A new row, then its nearest point in the smallest flat space through zero that holds the last named rows above it.
Meba:
[[ 44 -66 -11 -13  14 -37 -28   9  -7  33  32  10  52   4 -14  20]
 [ 48 -51 -14  -9  30 -53 -34   7  10  15  33  17  42  25   8  11]]
New rows:
[ 27 -14  34  25  36 -42 -66  37 -18   3  17 -20  -7 -10 -31  30] | [ 23 -29  -6  -5  10 -22 -15   4   0  12  16   6  23   7  -2   8]
[  0  27  28   6 -68 -34  11  18 -13   1 -46  -4 -28 -11   5  -5] | [-18  20   5   4 -11  20  13  -3  -4  -6 -13  -6 -16  -9  -3  -4]
[ -2 -13  20 -18  20   4   3 -29  38  13  12  -3  59  18   9  35] | [ 16 -20  -4  -4   8 -16 -11   3   1   8  11   5  16   6   0   5]

Nodep:
[[ 89  -3  18  10 -24  15 -17   8  22  33 -21  21  32  11  -5  14]
 [ 89  16 -11   6 -26  20  -8  16  16  15 -41  21  26  -3 -24   9]
 [114  18 -21   4 -36  25 -13  20  18  16 -54  28  28  -7 -34  15]]
New rows:
[  7  22  18  41  32   6  34 -16  51  14  42  39  22  39  39  -6] | [  1  10  49  23  17   3  14   1  17  24  14  -6  34  23  24 -20]
[ 30  40 -14  16   2 -12  -9 -15  -7 -37 -36  22  11 -35 -36 -21] | [ 23  31 -31   1  -6  12  13  15   0 -15 -34   4   5 -15 -26  -8]
[ 17   4  56  65  -4  32   2   1 -36   6 -20   4  37   5   5 -11] | [ 23  17  32  20   7   8  12   7  17  20  -3   0  34  15  10 -15]

kul, 3 rows:
[[  8  24   1 -11  40  29  15  34  55  15   8 -17   3  15  51  16]
 [ -9  13  -8  46  32  13  -2  73  51  31 -25 -17  11  35  25   6]
 [-21  71  28   6   0   9  19  43  59  16  34 -46  12  45   6  -1]]
New rows:
[ 24 -16 -26  -6  59  13   0  16 -21 -28 -59  11  28  15 -11  20] | [ 11 -33 -21  13  24   7  -9  13  -2   7 -30  18  -2 -10  19   7]
[ 37  29 -34 -14  27 -39 -10  48  15 -12  39 -29  12  10  51 -49] | [  1  19   4  -5  17  14   9  19  31   8   9 -13   3  11  23   7]

sur (3 x 16):
[[-29 -49 -22  45 -23  -5  31  -2   1   5  60 -24  16 -23 -25 -30]
 [ 21  32 -60  -5 -61  32  21 -31  -3 -22   0 -19 -13 -28  12  40]
 [ 18   2 -37 -23  60  13 -33 -23  -1  29 -25  28 -11  -4   5  26]]
New rows:
[-20   3 -22  12 -45   3  52  48   9  -3  49 -26   9  -6 -23  -9] | [-16 -14  -4  28 -51  -2  33   4   0 -17  37 -27   9 -13 -10 -16]
[ 57  -1  -6 -15   6   3 -35 -16   8   7 -24  -9 -21 -19 -23 -26] | [  9   7 -11 -11  16   6 -11  -8  -1   7 -13   9  -5   0   4  12]
[-12  31 -38   7 -47 -10  -2 -12   4 -12   9 -15 -11 -48  20  29] | [ 10  17 -36   2 -44  19  18 -18  -2 -15   6 -16  -6 -19   5  21]

Bek, 2 rows:
[[ 45   4 -56  -9  40   3 -53  -3   8  10  -6  47 -49  -2 -59  18]
 [ 39  -3 -34  -1  -5  23  13  15 -18   3 -12  -1 -27  18   8   2]]
New rows:
[ -7 -31   1  31   4   1  44  -5 -10 -22 -10 -41   4  24  -7  -4] | [ -1  -3   6   3 -16   8  23   7 -10  -2  -3 -17   7   8  24  -5]
[ 30 -35 -35   6   7  10  30   9 -23  20 -20   9 -32  13   2   0] | [ 38  -3 -33  -1  -4  22  11  14 -17   3 -11   0 -27  17   6   2]

rup, 4 rows:
[[-69 -20  60  -8  60   0  32 -15  21 -18 -44  11  30 -43  10 -53]
 [-42 -19  41 -19  34  10   7 -25 -11 -13 -32  -1  19  -5  15 -13]
 [-58  -7  55  -9  22   8   6  -8   0 -10  30  -5  23 -21 -54 -31]
 [ -7 -28   3  18  15  20   9  29  -5 -24   4  -3  31 -30   5 -14]]
New rows:
[-39   3  47   2  -1 -13 -17 -31   5  -9   9 -15 -15  26 -84   1] | [-40  16  43 -24  -1  -5  -9 -30  -5  11  35  -6  -5  13 -59  -7]
[  0 -45  53   8  -2  27 -24 -11 -23  38 -18 -36 -11   5  14  -9] | [-15 -15  18 -15  10  15  -7 -16 -24  -9  -9  -8  12  11   8   9]

Sov (2 x 16):
[[  2 -23  12  15   2 -36   8 -13  62   4  15 -49   2  -2  -2   3]
 [  6 -30  36  35  17 -64   8 -21  97   4  25 -62   1 -11   2  16]]
New rows:
[  7 -12 -41 -56 -23  24   8  38 -42  45   5 -28   5   8  12 -13] | [ -7  -4 -44 -32 -32  33   7   7 -26   3 -10 -13   4  19 -11 -27]
[ 21   0  -8 -26 -25  -2  18  23 -32 -13 -14   0 -18  -1  32 -42] | [ -3   3 -20 -16 -14  20   1   5 -22   1  -7   4   1   8  -4 -12]
[ 30  23  15  -1  -6 -52  11  14 -49  33 -45  20 -49   7  11  21] | [  2  14  13   6  13   5  -7   4 -21  -4  -4  31  -3  -7   6  10]

fakun:
[[-15 -34 -17 -37  -2   6 -41  20   5  -6  28   2   7 -20  39  26]
 [-17 -26 -25 -30 -10  -7 -19  24   3 -13  49   6  11 -14  21  -9]
 [  3 -14   7 -20 -17  10 -17  10   9  -3  47   5  15 -22  53  10]]
New rows:
[ 37 -33  -8 -36   9 -38 -21  24  -2  17  -1  -2   7 -16  25   0] | [ -9 -18 -10 -19   0   2 -21  11   2  -3  13   1   3  -9  17  13]
[-39  60  24  25  29   7   9 -11  30  19  -4 -37   2  27 -11  30] | [ 12  16  18  19   6   6  11 -16  -1   9 -31  -4  -7   7  -9   9]
[-46  -9 -37 -12  22 -63   7  16 -18 -20 -35 -17 -12  43 -46 -11] | [-30 -14 -48  -7  22 -25  -3  14 -13 -11 -29  -3 -15  21 -68 -20]

gotaf (5 x 16):
[[-26  17  13  -7  -6  10  -1 -61  -1   0   3   7  27  24  18  -4]
 [ 23  52  -9   2 -33  -1  23 -17  14 -33  -4  -7 -19  -1 -33 -26]
 [ -9  11  21  28   4  -6  34  12  13  31  41   7  24 -23 -27 -28]
 [-19 -15 -10  21 -27 -50 -22  46 -32  42  82  -5 -45 -18  45  -3]
 [ -9  -7  30  20  -7 -13  22  23 -27 -58 -13 -16  38  -6  17  -6]]
New rows:
[ -6 -15   3 -12  24   4   5   0  56  18 -36 -10 -25 -36 -12   8] | [ 17 -10 -11  -9  23  17  -2  10  21  19 -19   7  -6  -6 -27   8]
[-10  14  10   1   6  21  -6 -33 -34 -30 -19  -6  11  42  22 -13] | [-14   8   9  -9  -9   5  -5 -38 -12 -33 -20  -4  19  22  24   4]
[ -1 -17  -7  40 -27 -15   3  46 -31  41  47 -41 -44 -34  32  -8] | [ -4 -12  -7  22 -19 -40  -8  55 -22  24  58  -7 -35 -24  21  -6]

dip (5 x 16):
[[-16   5 -35   0 -41 -56  -5   0 -54 -55   2 -24  21 -12  45  48]
 [-31 -23 -39  17 -21 -40  35  65 -52  15  54  41  13   6  14   6]
 [-37  -6 -13  -6 -19 -20   2  14 -13 -28  -1 -28  12 -11  32  16]
 [-33 -11 -36 -12 -10  -7  12  12 -34 -47  19 -42  11   1  37  42]
 [ 25 -49 -21  -1  18 -31   7  83 -49   1  85  26  -5  22  -6 -23]]
New rows:
[ 22   1   2 -15   7  21  22  -1 -47 -25  36  21  58  30 -13   2] | [ 23  -6 -24   1  11   5  11   4 -31  -6  32  10  -3  17  -7  19]
[-20   4   9  42 -33 -24  -2  30  -1   9 -18 -15   4 -31 -42 -16] | [-19   2  12   8 -20 -27  -4  14   7  14 -13  15   7 -15   6 -19]

gibuf:
[[ -6 -11  -8  26 -38 -24 -60   2  30  93 -53 -10  -2  63 -15 -11]
 [-25 -25  12 -31 -46 -14 -86 -14  19  66 -40 -36  19  35  -5  -4]
 [ 21  -5  18   3 -40   5 -51  -9   8   9 -34  -6   2  41  12 -10]]
New rows:
[ -8  23   6  44  26 -17 -23  14 -13  23  39   6  10  45 -13   2] | [  2   4 -12  24   3  -9   7   8   8  25  -8   8  -8  14  -8  -3]
[  0  -8 -13  29  17  -9  15  25  24  77   8  25 -17  14 -10 -13] | [-11   4 -27  38  12 -22  16  15  16  58 -10  11 -12  17 -22  -2]

bozi:
[[-28  -8   0 -31  -8 -19  35 -17   2  33  14  -7  17  10 -47   1]
 [ -3   9  14  41  16  19 -53  26  15 -33 -33  12 -38  16  67  25]
 [ 31   5 -15 -24 -11   1  32 -16 -20  12  31  -6  28 -28 -29 -28]]
New rows:
[ 35 -30 -42  43   7   3  -3   0  -7 -53  -6 -26 -14 -23 -21 -25] | [ 38 -31 -18  33  -3 -12 -18   9 -13 -39 -16  -6  10 -28 -12 -32]
[ 26 -18  -5 -27 -15   6  20  -9 -13 -27  12  11 -44 -42  -7  -5] | [ 25   2  -9  -1  -3   5   5  -2 -11  -6  10  -1  10 -18  -2 -16]

paduf (2 x 16):
[[ 23 -50 -41  -8 -19 -24  55 -13 -42  37  33   1  81  11  13   1]
 [ 11 -25 -20  -3 -14  -9  30  -8 -22  19  17   2  43   5  11   3]]
New rows:
[  9 -22 -43 -19  28 -27 -12  24  -1   2 -17 -27   7  16 -31 -40] | [ 13 -17 -19 -13  38 -38  -6  10  -4   8   6 -15   3   9 -40 -24]
[-21  21  -3  -6 -70  53  10 -34   3  13 -10 -27  27 -29 -27  32] | [ -7   6   9   9 -34  27  13 -10  -3  -1   0  12  10  -5  34  20]

zilus, 4 rows:
[[ 22 -28   7   7  18  17 -10  27  -8   7 -45  -6  12   8 -16 -53]
 [ 21 -68   8  15 -14  45 -18   5  44  13 -45 -13   0  14   2 -33]
 [  8 -35  24   4 -33   1 -27 -35  13   2  21 -36   5 -10 -20 -27]
 [ 40   6  20  17   5  -6 -14  -1   7  26 -43 -33  22  -5 -13 -66]]
New rows:
[ -8  -2   4 -36  20   2  36  -7  -5   1 -13  17 -70  -3 -59  43] | [-19  -3 -11 -10   7   4   8  12 -14 -15  14  21  -9   5   2  25]
[ 26 -13 -17 -28 -13  19  25  -5  26 -24 -22  23 -32  17   9 -27] | [  3 -20  -6   4   2  20   1  11  17   3 -21   8  -4  10   9   2]
[ 19   1   8  23 -15  -4   4   9 -26  63  -4 -18  20  31   6 -16] | [ 18  10   7   8   3  -5  -3  -1   4  13 -19 -13   9  -3  -2 -25]

val:
[[ -1 -63   4 -17  14   0   1  26  24  10  10  -3 -14  -8 -11  -4]
 [ 33 -68  32   0  17 -14  17  73  20  51 -54  27  -6  12   7  34]
 [ 23 -16  -6  -5   9  10  26   3  18  52   5   7  11 -22   7 -12]
 [-11 -67 -12 -17  13 -19 -23  23  30   1 -23  -6 -27   7 -14  20]
 [-18 -66 -47 -16  14 -35 -33   4  22  12  -2 -13 -45  10 -38  22]]
New rows:
[ 17  13 -20  32  34 -36   8 -31 -33  36 -51   4  10  50  -1  35] | [ 17  32 -26  22  -4 -32  -6  -3 -19  39 -45  16  -7  25  -4  40]
[ 33 -48  42 -12 -35   2  25  20 -15 -62  39  -1  16 -15  -1 -31] | [ -6 -27  51  -8   2  25  14  32  -7 -39  42  -1   5  -6  -1 -27]

buf, 2 rows:
[[  6  -8 -24 -46  -2  19  17  23  -1  30 -13   8 -43 -51  23  32]
 [  4  -7 -19 -30  -3  13  13  18   5  21 -11   8 -31 -30  20  20]]
New rows:
[-14 -40 -25  50 -13   4  -1 -43  38  21   0  21  23  42  28 -18] | [ -3  -6  -7  29 -10  -8   2   5  37  -9  -8  13   8  53  18 -26]
[-20 -32 -22 -51   9   4  27  23 -31  12  12   3 -37 -70  37  39] | [  7  -5 -19 -52   2  20  14  18 -15  30  -8   2 -41 -65  13  38]
[ 29  -9   0 -36 -12  28  30   9  20  32 -19 -12 -34 -67  55  14] | [  6  -9 -26 -43  -4  19  18  25   5  30 -15  10 -44 -45  27  29]
